Below are the code and all the weights of a small trained network. Each question names an input and a target symbol and asks about switching units off, where a switched-off unit gives its printed mean instead of its output.

import numpy as np


def w(rows, s, z=0):
    codes = np.array(rows[::2]) - 128.0
    scale = np.full(codes.shape[1], s)
    scale[-1] = z or s
    return codes * scale


def f(y):
    return np.maximum(y, 0)


def softmax(a):
    e = np.exp(a - a.max(-1, keepdims=True))
    return e / e.sum(-1, keepdims=True)


def log_softmax(a):
    a = a - a.max(-1, keepdims=True)
    return a - np.log(np.exp(a).sum(-1, keepdims=True))


def net(x, mask):
    ids = ['ΠΣαβεηθμ'.index(c) for c in x.split()]
    T = len(ids)
    res = E[ids] + P[:T]
    u = 0
    for l in range(3):
        q, k, v = (res @ M[l].T for M in (Q, K, V))
        z = softmax(np.where(np.tri(T) > 0, q @ k.T / 2**0.5, -1e9)) @ v
        res = res + np.where(mask[u], z, O[l][:, -1]) @ O[l][:, :-1]
        u += 1
        y = f(res @ A[l][:, :-1].T + A[l][:, -1])
        res = res + np.where(mask[u : u + 8], y, B[l][:, -1]) @ B[l][:, :-1]
        u += 8
    return log_softmax(res[-1] @ U[:, :-1].T + U[:, -1])


Q, K, V, O, A, B = {}, {}, {}, {}, {}, {}
E = w([
[76,46,73,175],'Π',
[134,248,91,217],'Σ',
[93,126,73,190],'α',
[242,157,223,216],'β',
[183,216,160,224],'ε',
[49,173,7,191],'η',
[226,35,78,23],'θ',
[246,85,238,202],'μ',
],0.013)
P = w([
[1,60,206,232],'0',
[107,135,159,125],'1',
[130,157,144,122],'2',
[146,160,132,119],'3',
[164,167,127,118],'4',
[173,165,121,117],'5',
[182,169,117,116],'6',
[187,166,111,113],'7',
[192,168,105,113],'8',
[193,166,98,110],'9',
[189,161,93,114],'10',
],0.0091)
Q[0] = w([
[252,181,17,179],'0.h1',
[223,53,13,247],'0.h1',
],0.0034)
K[0] = w([
[86,95,167,2],'0.h1',
[152,127,133,39],'0.h1',
],0.0065)
V[0] = w([
[116,111,129,99],'0.h1',
[179,135,100,1],'0.h1',
],0.0085)
O[0] = w([
[125,121,68,214,88],'0.h1',
[249,93,70,254,2],'0.h1',
],0.0085,0.0035)
A[0] = w([
[249,104,2,88,98],'0.n1',
[74,203,140,152,106],'0.n2',
[244,115,132,117,145],'0.n3',
[180,35,51,231,2],'0.n4',
[124,23,171,167,57],'0.n5',
[198,229,168,169,197],'0.n6',
[131,36,173,87,72],'0.n7',
[215,134,192,100,44],'0.n8',
],0.0076,0.0065)
B[0] = w([
[92,143,168,183,213],'0.n1',
[154,160,97,113,177],'0.n2',
[77,139,93,152,222],'0.n3',
[141,140,106,244,172],'0.n4',
[165,93,82,136,137],'0.n5',
[82,82,129,116,255],'0.n6',
[173,87,126,181,146],'0.n7',
[110,153,82,89,174],'0.n8',
],0.011,0.0085)
Q[1] = w([
[215,155,130,184],'1.h1',
[108,247,179,54],'1.h1',
],0.015)
K[1] = w([
[153,248,205,145],'1.h1',
[228,127,79,100],'1.h1',
],0.012)
V[1] = w([
[209,72,2,86],'1.h1',
[191,80,48,92],'1.h1',
],0.0056)
O[1] = w([
[198,55,2,137,4],'1.h1',
[253,63,171,55,40],'1.h1',
],0.0079,0.011)
A[1] = w([
[164,198,105,39,229],'1.n1',
[113,255,161,156,88],'1.n2',
[198,52,148,126,106],'1.n3',
[140,74,208,75,253],'1.n4',
[84,145,27,91,216],'1.n5',
[30,84,8,163,110],'1.n6',
[42,131,18,50,42],'1.n7',
[59,93,69,164,43],'1.n8',
],0.0093,0.0059)
B[1] = w([
[14,2,75,79,151],'1.n1',
[93,113,81,129,252],'1.n2',
[95,101,5,159,131],'1.n3',
[167,23,175,242,154],'1.n4',
[122,90,185,4,161],'1.n5',
[149,168,195,151,196],'1.n6',
[217,173,175,77,152],'1.n7',
[145,198,166,158,170],'1.n8',
],0.0073,0.021)
Q[2] = w([
[143,161,154,190],'2.h1',
[149,255,76,174],'2.h1',
],0.015)
K[2] = w([
[109,143,200,152],'2.h1',
[75,193,252,109],'2.h1',
],0.014)
V[2] = w([
[114,164,3,128],'2.h1',
[110,44,94,170],'2.h1',
],0.011)
O[2] = w([
[111,230,62,145,1],'2.h1',
[78,194,248,164,120],'2.h1',
],0.014)
A[2] = w([
[224,32,156,154,73],'2.n1',
[142,113,185,98,112],'2.n2',
[194,149,59,63,2],'2.n3',
[149,166,147,211,147],'2.n4',
[50,130,96,84,8],'2.n5',
[119,250,101,94,120],'2.n6',
[160,168,175,154,65],'2.n7',
[153,138,186,196,115],'2.n8',
],0.013,0.008)
B[2] = w([
[116,216,158,76,247],'2.n1',
[183,135,97,199,223],'2.n2',
[198,118,214,203,150],'2.n3',
[147,134,223,5,207],'2.n4',
[138,168,101,177,175],'2.n5',
[165,53,93,164,197],'2.n6',
[136,202,55,82,180],'2.n7',
[138,83,1,168,250],'2.n8',
],0.009,0.026)
U = w([
[138,148,187,56,249],'Π',
[137,108,60,109,100],'Σ',
[102,41,87,1,203],'α',
[107,46,142,106,138],'β',
[61,203,150,111,217],'ε',
[208,64,109,71,3],'η',
[159,240,111,84,38],'θ',
[170,195,169,172,109],'μ',
],0.0074,0.0031)

Each question gives the input, a string of symbols that net reads in full, and the target symbol t.
The units are the heads (2 rows each of Q, K, V and O) and the neurons (one row each of A and B). Each row of codes is followed by its name. A weight is (code - 128) times the scale printed after its matrix; where a second scale follows, it is the last column's (O, A, B and U).
mask holds one flag per unit, layer by layer, with each layer's heads first. A switched-off unit (its flag False) gives its mean, the last column of its rows in O or B, instead of its output. The means were averaged over made-up inputs and are rounded, as every weight is.
A unit's drop is (log p(t) with every unit on - log p(t) with that unit switched off) / (log p(t) with every unit on - log p(t) with every unit switched off).
The circuit of an input: a set's keep is (log p(t) with only the set's units on - log p(t) with every unit switched off) / (log p(t) with every unit on - log p(t) with every unit switched off). Starting from the 12 units with the biggest drops (on a tie, the unit counted first), units are removed one at a time, each time the one whose removal leaves the highest keep (on an exact tie, the one counted first), for as long as the keep stays at least 0.8.
units of the circuit, in order: the units of the circuit, biggest drop first
most important unit: the unit with the biggest drop
k most important neurons: the k neurons with the biggest drops, biggest first
top k neurons in layer l: the k neurons of layer l with the biggest drops, biggest first
input ε β μ η β Π Π η Σ, target Σ: 3 most important neurons : 1.n1; 2.n4; 2.n1
input Π α θ β, target Π: top 2 neurons in layer 2 : 2.n1; 2.n8
input ε μ ε Π, target Π: 4 most important neurons : 0.n6; 2.n8; 2.n1; 0.n1
input θ ε μ Π Π α, target θ: 4 most important neurons : 0.n4; 2.n7; 1.n3; 2.n4
input β μ Π Σ θ Π Π Σ, target β: top 2 neurons in layer 1 : 1.n2; 1.n4
input α η Π μ Π ε, target ε: most important unit : 0.n1
input Σ Σ Σ Σ α, target α: units of the circuit, in order : 0.h1; 2.h1
input β ε ε β Σ ε ε, target ε: top 2 neurons in layer 1 : 1.n1; 1.n5
input μ η ε Π μ η, target η: 3 most important neurons : 2.n3; 0.n6; 1.n7
input ε η μ Π μ η θ α ε ε α, target ε: units of the circuit, in order : 1.h1; 0.h1
input Σ Π η α Σ Π β, target β: top 2 neurons in layer 0 : 0.n6; 0.n8
input ε μ θ μ μ, target ε: units of the circuit, in order : 1.n2; 0.h1; 1.h1
input θ β β α θ θ Π Π Π Σ Π, target θ: 3 most important neurons : 2.n4; 0.n4; 2.n7
input Π μ Π α θ μ η, target Π: most important neuron : 2.n1
input η β η η Π η ε α β θ μ, target η: units of the circuit, in order : 2.h1; 0.h1
input α μ θ Π Π μ η, target α: units of the circuit, in order : 2.h1; 0.h1; 2.n2; 1.n7
input η Π Π, target Π: units of the circuit, in order : 2.n8; 0.h1; 1.n7
input μ μ β θ, target μ: 3 most important neurons : 2.n2; 2.n1; 1.n4
input μ η α θ α, target μ: top 2 neurons in layer 1 : 1.n1; 1.n4
input Π α β θ μ η Σ μ, target Π: 3 most important neurons : 2.n1; 2.n8; 1.n7
input Π θ μ, target Π: 4 most important neurons : 2.n1; 0.n3; 1.n1; 1.n5
input θ β ε Π μ, target θ: top 2 neurons in layer 2 : 2.n7; 2.n4
input θ Π Π ε Σ α ε, target θ: 3 most important neurons : 0.n4; 0.n6; 2.n7
input μ η Π β Π θ, target μ: 3 most important neurons : 0.n1; 2.n2; 2.n1
input α Π η, target η: most important unit : 2.n3
input θ α β ε Σ β β μ η Σ, target θ: 4 most important neurons : 0.n4; 2.n7; 1.n5; 1.n3
